Below is a small trained network, with its code and all its weights. Each question gives an input and a class and asks what happens when units are switched off, that is, made to give their printed mean instead of their output.

import numpy as np


def w(rows, s, z=0):
    codes = np.array(rows[::2]) - 128.0
    scale = np.full(codes.shape[1], s)
    scale[-1] = z or s
    return codes * scale


def f(y):
    return np.maximum(y, 0)


def log_softmax(a):
    a = a - a.max(-1, keepdims=True)
    return a - np.log(np.exp(a).sum(-1, keepdims=True))


def net(x, mask):
    res = np.array(x, float).reshape(1, 8) / 4 @ E
    y = f(res @ A[0][:, :-1].T + A[0][:, -1])
    res = res + np.where(mask, y, B[0][:, -1]) @ B[0][:, :-1]
    return log_softmax(res[-1] @ U[:, :-1].T + U[:, -1])


A, B = {}, {}
E = w([
[184,14,36,209,171,217,163,100,31,151,175],'x0',
[121,166,110,202,169,144,152,146,145,111,132],'x1',
[226,201,242,142,121,177,207,117,174,219,193],'x2',
[131,118,128,94,107,132,169,116,139,77,152],'x3',
[160,109,125,68,113,129,140,110,128,113,124],'x4',
[108,13,151,180,221,3,111,18,222,112,190],'x5',
[92,82,166,88,74,109,146,104,130,157,107],'x6',
[132,129,120,114,101,139,147,114,149,115,126],'x7',
],0.0063)
A[0] = w([
[168,61,102,106,189,70,56,51,183,170,195,3],'N0',
[18,127,39,95,173,141,35,63,70,54,49,128],'N1',
[121,100,134,225,127,158,97,215,150,105,114,224],'N2',
[155,200,77,24,121,32,63,148,172,133,84,114],'N3',
[189,18,2,157,102,196,146,125,51,169,149,61],'N4',
[129,188,97,161,49,183,163,161,23,136,88,91],'N5',
[85,200,122,84,151,185,114,151,108,136,77,20],'N6',
[128,158,94,66,86,238,111,135,43,148,120,14],'N7',
[194,37,171,101,153,101,92,132,61,185,85,128],'N8',
],0.0066,0.005)
B[0] = w([
[47,137,95,109,220,158,230,179,210,122,58,189],'N0',
[224,182,186,57,154,219,172,74,138,244,125,255],'N1',
[179,65,237,103,146,121,125,165,73,70,190,200],'N2',
[137,160,145,241,137,105,102,164,77,41,178,209],'N3',
[182,167,180,222,53,25,130,125,208,25,105,230],'N4',
[140,103,95,114,188,115,152,142,227,156,162,209],'N5',
[120,68,64,141,153,31,179,177,194,84,116,159],'N6',
[50,156,21,127,254,110,132,128,137,130,67,185],'N7',
[187,192,127,150,132,176,15,140,126,79,177,173],'N8',
],0.0075,0.0083)
U = w([
[119,115,164,147,133,152,106,130,145,110,136,254],'0',
[5,70,56,147,214,78,137,141,187,124,58,20],'1',
[201,175,190,120,113,203,139,74,139,202,150,124],'2',
[124,160,154,227,50,1,74,116,111,20,84,25],'3',
[126,90,158,158,114,105,92,141,114,123,143,252],'4',
[130,123,137,142,134,115,129,95,115,118,155,158],'5',
[126,116,146,138,123,114,118,127,109,126,169,177],'6',
[145,86,146,138,122,135,70,136,128,105,145,163],'7',
],0.0076,0.0056)

Each question gives the input, the list of numbers given to net, and the class t.
The units are the neurons (one row each of A and B). Each row of codes is followed by its name. A weight is (code - 128) times the scale printed after its matrix; where a second scale follows, it is the last column's (A, B and U).
mask holds one flag per neuron, in row order. A switched-off neuron (its flag False) gives its mean, the last column of its row in B, instead of its output. The means were averaged over made-up inputs and are rounded, as every weight is.
A unit's drop is (log p(t) with every unit on - log p(t) with that unit switched off) / (log p(t) with every unit on - log p(t) with every unit switched off).
The circuit of an input: a set's keep is (log p(t) with only the set's units on - log p(t) with every unit switched off) / (log p(t) with every unit on - log p(t) with every unit switched off). Starting from all 9 units, units are removed one at a time, each time the one whose removal leaves the highest keep (on an exact tie, the one counted first), for as long as the keep stays at least 0.8.
units of the circuit, in order: the units of the circuit, biggest drop first
most important unit: the unit with the biggest drop
k most important neurons: the k neurons with the biggest drops, biggest first
drop of u: that unit's drop, to one decimal
input [7,-6,-8,6,-1,-8,7,3], class 1: units of the circuit, in order => (N7)
input [-4,-5,6,8,-8,-5,0,-5], class 4: 3 most important neurons => (N1 N6 N0)
input [-8,1,7,0,7,-7,2,8], class 3: 3 most important neurons => (N1 N3 N6)
input [-1,-2,7,-6,-2,-7,-5,3], class 1: units of the circuit, in order => (N7 N1 N6)
input [-3,3,-2,-3,1,-8,2,-5], class 1: units of the circuit, in order => (N7 N6)
input [-5,1,-8,-2,5,-2,-3,2], class 2: 2 most important neurons => (N1 N4)
input [-3,-2,-8,-6,4,-6,-7,7], class 2: 2 most important neurons => (N1 N0)
input [5,8,-8,-6,5,7,-8,5], class 0: units of the circuit, in order => (N1 N4)
input [8,-1,-3,3,-1,-7,-6,-2], class 3: 2 most important neurons => (N4 N0)
input [-7,-2,2,5,1,8,4,-4], class 1: 3 most important neurons => (N0 N4 N1)
input [-7,1,0,6,0,0,-1,-6], class 3: 4 most important neurons => (N1 N3 N5 N0)
input [1,-6,-7,-7,-5,-8,2,-1], class 1: 3 most important neurons => (N7 N6 N5)
input [7,1,-4,7,0,-2,-1,0], class 3: 2 most important neurons => (N4 N0)
input [0,-5,-4,1,-8,-8,-6,-4], class 1: most important unit => N7
input [4,1,-5,-4,-3,3,-4,2], class 2: 2 most important neurons => (N1 N3)
input [5,-7,6,8,6,8,7,1], class 1: 2 most important neurons => (N0 N1)
input [6,2,4,-4,-2,6,0,-3], class 1: 3 most important neurons => (N0 N1 N3)
input [8,0,1,-2,3,-8,3,-7], class 1: 3 most important neurons => (N7 N5 N3)
input [8,4,-6,1,-4,-8,3,7], class 1: drop of N4 => -0.2
input [8,2,0,1,-7,3,8,-5], class 3: units of the circuit, in order => (N4)
input [8,-7,6,0,5,0,-2,-1], class 3: drop of N4 => 0.7
input [3,2,-8,5,2,1,4,1], class 2: drop of N7 => 0.0
